Here is a tiny trained network, its code and every weight. The questions are about switching its units off for an input and a target symbol, where a switched-off unit gives its printed mean instead of its output.

import numpy as np


def w(rows, s, z=0):
    codes = np.array(rows[::2]) - 128.0
    scale = np.full(codes.shape[1], s)
    scale[-1] = z or s
    return codes * scale


def f(y):
    return y / 2 * (1 + np.tanh(0.7978845608 * (y + 0.044715 * y**3)))


def softmax(a):
    e = np.exp(a - a.max(-1, keepdims=True))
    return e / e.sum(-1, keepdims=True)


def log_softmax(a):
    a = a - a.max(-1, keepdims=True)
    return a - np.log(np.exp(a).sum(-1, keepdims=True))


def net(x, mask):
    ids = ['γδηλξτ'.index(c) for c in x.split()]
    T = len(ids)
    res = E[ids] + P[:T]
    r = res
    for j in range(3):
        rows = slice(4 * j, 4 * j + 4)
        q, k, v = (r @ M[0][rows].T for M in (Q, K, V))
        z = softmax(np.where(np.tri(T) > 0, q @ k.T / 4**0.5, -1e9)) @ v
        o = O[0][rows]
        res = res + np.where(mask[j], z, o[:, -1]) @ o[:, :-1]
    y = f(res @ A[0][:, :-1].T + A[0][:, -1])
    res = res + np.where(mask[3:19], y, B[0][:, -1]) @ B[0][:, :-1]
    return log_softmax(res[-1] @ U[:, :-1].T + U[:, -1])


Q, K, V, O, A, B = {}, {}, {}, {}, {}, {}
E = w([
[146,99,31,136,169,41,134,170,100,149],'γ',
[117,3,141,114,125,94,161,136,113,116],'δ',
[84,96,70,192,169,127,93,68,172,71],'η',
[122,64,124,121,163,195,111,133,156,134],'λ',
[226,103,88,126,112,137,226,143,179,152],'ξ',
[143,114,144,100,182,136,196,91,144,114],'τ',
],0.022)
P = w([
[9,95,131,162,131,112,209,113,227,147],'0',
[61,144,121,121,116,129,168,159,134,136],'1',
[90,153,121,106,109,126,132,105,146,192],'2',
[123,123,125,93,112,138,111,97,133,161],'3',
[165,106,123,121,174,112,88,61,160,155],'4',
[151,100,96,70,119,149,60,51,117,101],'5',
[201,75,108,119,179,167,104,62,88,95],'6',
[199,74,100,89,156,186,76,67,77,34],'7',
],0.012)
Q[0] = w([
[148,173,172,162,104,113,101,157,77,117],'head 0',
[129,186,108,104,124,149,158,128,140,217],'head 0',
[101,51,139,102,128,122,176,87,178,77],'head 0',
[173,93,166,127,124,126,83,124,78,154],'head 0',
[150,142,159,176,126,154,177,112,128,40],'head 1',
[90,124,125,137,154,125,131,155,89,126],'head 1',
[144,59,124,148,155,132,93,81,90,62],'head 1',
[178,208,58,148,111,89,112,245,114,137],'head 1',
[155,2,94,101,156,219,165,91,169,99],'head 2',
[191,184,116,164,128,130,101,131,82,196],'head 2',
[151,99,93,108,114,161,117,132,126,160],'head 2',
[197,107,110,155,91,140,125,148,86,38],'head 2',
],0.013)
K[0] = w([
[51,65,93,141,80,88,156,121,127,90],'head 0',
[63,191,129,167,169,106,207,145,152,154],'head 0',
[220,178,119,116,169,225,117,38,116,69],'head 0',
[154,117,72,155,100,72,101,90,104,110],'head 0',
[154,96,122,148,66,123,121,87,153,98],'head 1',
[109,59,128,116,196,140,94,96,95,54],'head 1',
[182,112,110,96,146,108,79,83,78,153],'head 1',
[27,103,80,196,82,103,131,183,141,204],'head 1',
[254,127,137,38,180,133,109,45,114,111],'head 2',
[95,96,129,227,130,64,149,172,104,128],'head 2',
[198,184,80,113,131,105,144,112,109,65],'head 2',
[183,58,87,134,100,166,71,109,70,49],'head 2',
],0.0099)
V[0] = w([
[82,57,123,74,96,109,211,85,189,125],'head 0',
[161,105,127,75,174,147,97,165,135,180],'head 0',
[163,113,143,123,114,45,153,229,54,162],'head 0',
[99,138,86,189,142,92,188,105,116,2],'head 0',
[188,139,118,119,86,172,146,109,164,114],'head 1',
[162,6,118,171,108,93,26,134,57,113],'head 1',
[53,72,172,117,195,149,85,87,64,105],'head 1',
[58,99,53,175,119,103,165,157,131,98],'head 1',
[194,184,61,91,113,88,170,77,137,146],'head 2',
[138,138,159,145,82,72,166,13,122,125],'head 2',
[165,104,157,177,113,117,51,201,111,140],'head 2',
[186,110,36,199,55,176,146,224,198,115],'head 2',
],0.0074)
O[0] = w([
[109,67,173,108,143,138,227,111,135,78,254],'head 0',
[92,16,102,207,113,82,85,121,119,71,157],'head 0',
[215,119,91,140,80,56,126,134,106,14,97],'head 0',
[123,111,215,118,148,69,97,192,155,166,174],'head 0',
[116,22,50,94,146,27,97,138,110,127,99],'head 1',
[89,150,177,107,56,148,193,215,206,224,163],'head 1',
[18,134,207,123,174,176,255,45,161,136,147],'head 1',
[156,82,144,98,118,194,85,132,106,189,224],'head 1',
[136,142,130,67,192,168,166,216,70,116,180],'head 2',
[175,137,178,85,157,119,254,219,155,101,136],'head 2',
[158,141,92,162,50,111,110,163,163,141,57],'head 2',
[69,125,70,155,128,128,105,154,197,138,155],'head 2',
],0.007,0.01)
A[0] = w([
[104,108,223,132,111,166,197,106,215,94,97],'neuron 0',
[119,210,105,69,114,43,110,44,86,79,23],'neuron 1',
[19,206,118,37,188,6,182,122,86,108,141],'neuron 2',
[103,154,199,149,120,148,83,176,126,248,100],'neuron 3',
[158,91,158,182,16,182,120,33,129,166,216],'neuron 4',
[112,140,95,90,168,175,159,208,20,93,179],'neuron 5',
[97,107,63,134,128,96,173,122,182,202,144],'neuron 6',
[244,158,250,142,21,141,204,162,169,52,100],'neuron 7',
[131,85,122,110,128,119,58,206,128,173,194],'neuron 8',
[111,53,217,112,114,164,227,140,220,194,190],'neuron 9',
[72,193,91,155,143,200,15,162,254,130,161],'neuron 10',
[155,95,88,97,142,94,139,177,146,30,101],'neuron 11',
[204,178,26,79,24,65,11,204,172,173,4],'neuron 12',
[133,76,140,68,200,162,167,160,111,137,178],'neuron 13',
[145,88,168,82,145,62,172,183,88,209,172],'neuron 14',
[83,118,114,170,115,105,71,193,142,198,118],'neuron 15',
],0.0074,0.0029)
B[0] = w([
[254,54,148,194,129,155,181,211,104,220,206],'neuron 0',
[176,106,166,153,145,68,154,200,73,203,127],'neuron 1',
[107,111,87,127,150,191,111,142,144,93,160],'neuron 2',
[191,151,162,174,166,64,62,151,78,116,144],'neuron 3',
[168,96,155,181,78,186,161,85,103,193,147],'neuron 4',
[150,92,138,107,155,177,91,85,172,140,174],'neuron 5',
[119,98,74,11,104,171,98,176,99,123,165],'neuron 6',
[100,92,203,27,107,34,141,162,215,49,139],'neuron 7',
[96,118,64,111,48,110,158,125,93,152,162],'neuron 8',
[64,200,120,92,179,98,109,154,138,86,253],'neuron 9',
[124,161,148,124,57,53,205,210,68,130,143],'neuron 10',
[123,222,163,138,155,148,105,124,109,187,162],'neuron 11',
[120,78,192,239,138,83,110,78,95,185,159],'neuron 12',
[129,161,129,122,48,118,98,72,144,121,225],'neuron 13',
[104,135,98,149,108,194,127,106,141,119,196],'neuron 14',
[115,103,152,118,164,164,180,153,145,99,144],'neuron 15',
],0.0071,0.027)
U = w([
[45,133,45,101,152,127,121,146,163,132,163],'γ',
[88,100,193,128,194,134,86,48,128,123,201],'δ',
[135,76,169,128,123,82,133,117,155,132,115],'η',
[100,158,197,97,172,97,81,116,99,199,90],'λ',
[117,114,149,156,139,145,102,128,137,146,4],'ξ',
[152,79,143,171,104,155,132,91,100,254,145],'τ',
],0.0055,0.0033)

Each question gives the input, a string of symbols that net reads in full, and the target symbol t.
The units are the heads (4 rows each of Q, K, V and O) and the neurons (one row each of A and B). Each row of codes is followed by its name. A weight is (code - 128) times the scale printed after its matrix; where a second scale follows, it is the last column's (O, A, B and U).
mask holds one flag per unit, heads first, then neurons. A switched-off unit (its flag False) gives its mean, the last column of its rows in O or B, instead of its output. The means were averaged over made-up inputs and are rounded, as every weight is.
A unit's drop is (log p(t) with every unit on - log p(t) with that unit switched off) / (log p(t) with every unit on - log p(t) with every unit switched off).
The circuit of an input: a set's keep is (log p(t) with only the set's units on - log p(t) with every unit switched off) / (log p(t) with every unit on - log p(t) with every unit switched off). Starting from the 12 units with the biggest drops (on a tie, the unit counted first), units are removed one at a time, each time the one whose removal leaves the highest keep (on an exact tie, the one counted first), for as long as the keep stays at least 0.8.
units of the circuit, in order: the units of the circuit, biggest drop first
most important unit: the unit with the biggest drop
top k neurons: the k neurons with the biggest drops, biggest first
heads that matter: for each layer, one digit per head in row order, 1 if its drop is at least 0.15 and else 0, layers parted by /
drop of u: that unit's drop, to one decimal
input γ δ ξ, target γ: most important unit -> head 2
input δ γ τ γ λ η, target τ: units of the circuit, in order -> head 2; neuron 9
input δ λ η δ δ, target λ: heads that matter -> 110
input ξ λ γ γ τ γ ξ η, target γ: units of the circuit, in order -> head 2; head 1
input τ ξ λ, target δ: units of the circuit, in order -> head 1; neuron 0
input τ η δ δ δ, target η: units of the circuit, in order -> neuron 7; head 2; head 1
input γ ξ γ η δ, target λ: units of the circuit, in order -> neuron 9; head 0
input λ λ γ τ γ λ γ δ, target τ: heads that matter -> 101
input γ τ τ γ δ δ δ, target η: units of the circuit, in order -> neuron 7; head 1; head 2
input λ τ γ δ, target δ: units of the circuit, in order -> head 1; head 2; neuron 8
input γ γ δ γ ξ λ η, target γ: heads that matter -> 110
input τ δ δ δ γ δ γ γ, target τ: heads that matter -> 111
input γ τ γ τ γ δ ξ, target γ: heads that matter -> 001
input ξ η δ, target γ: most important unit -> neuron 9
input δ ξ λ, target γ: units of the circuit, in order -> head 2; neuron 12
input γ γ δ γ η, target λ: units of the circuit, in order -> head 0; neuron 3; neuron 10
input τ δ τ τ λ, target δ: heads that matter -> 011
input τ δ ξ ξ γ, target γ: heads that matter -> 010
input δ γ γ η γ δ η, target λ: units of the circuit, in order -> head 0; neuron 3; head 1
input τ δ η η δ λ, target τ: units of the circuit, in order -> head 2; neuron 4
input η γ γ γ δ λ τ γ, target τ: top 3 neurons -> neuron 9; neuron 12; neuron 8
input γ γ γ γ ξ δ, target γ: top neuron -> neuron 0
input ξ δ τ γ, target γ: heads that matter -> 000
input δ γ δ τ, target δ: drop of neuron 5 -> 0.1
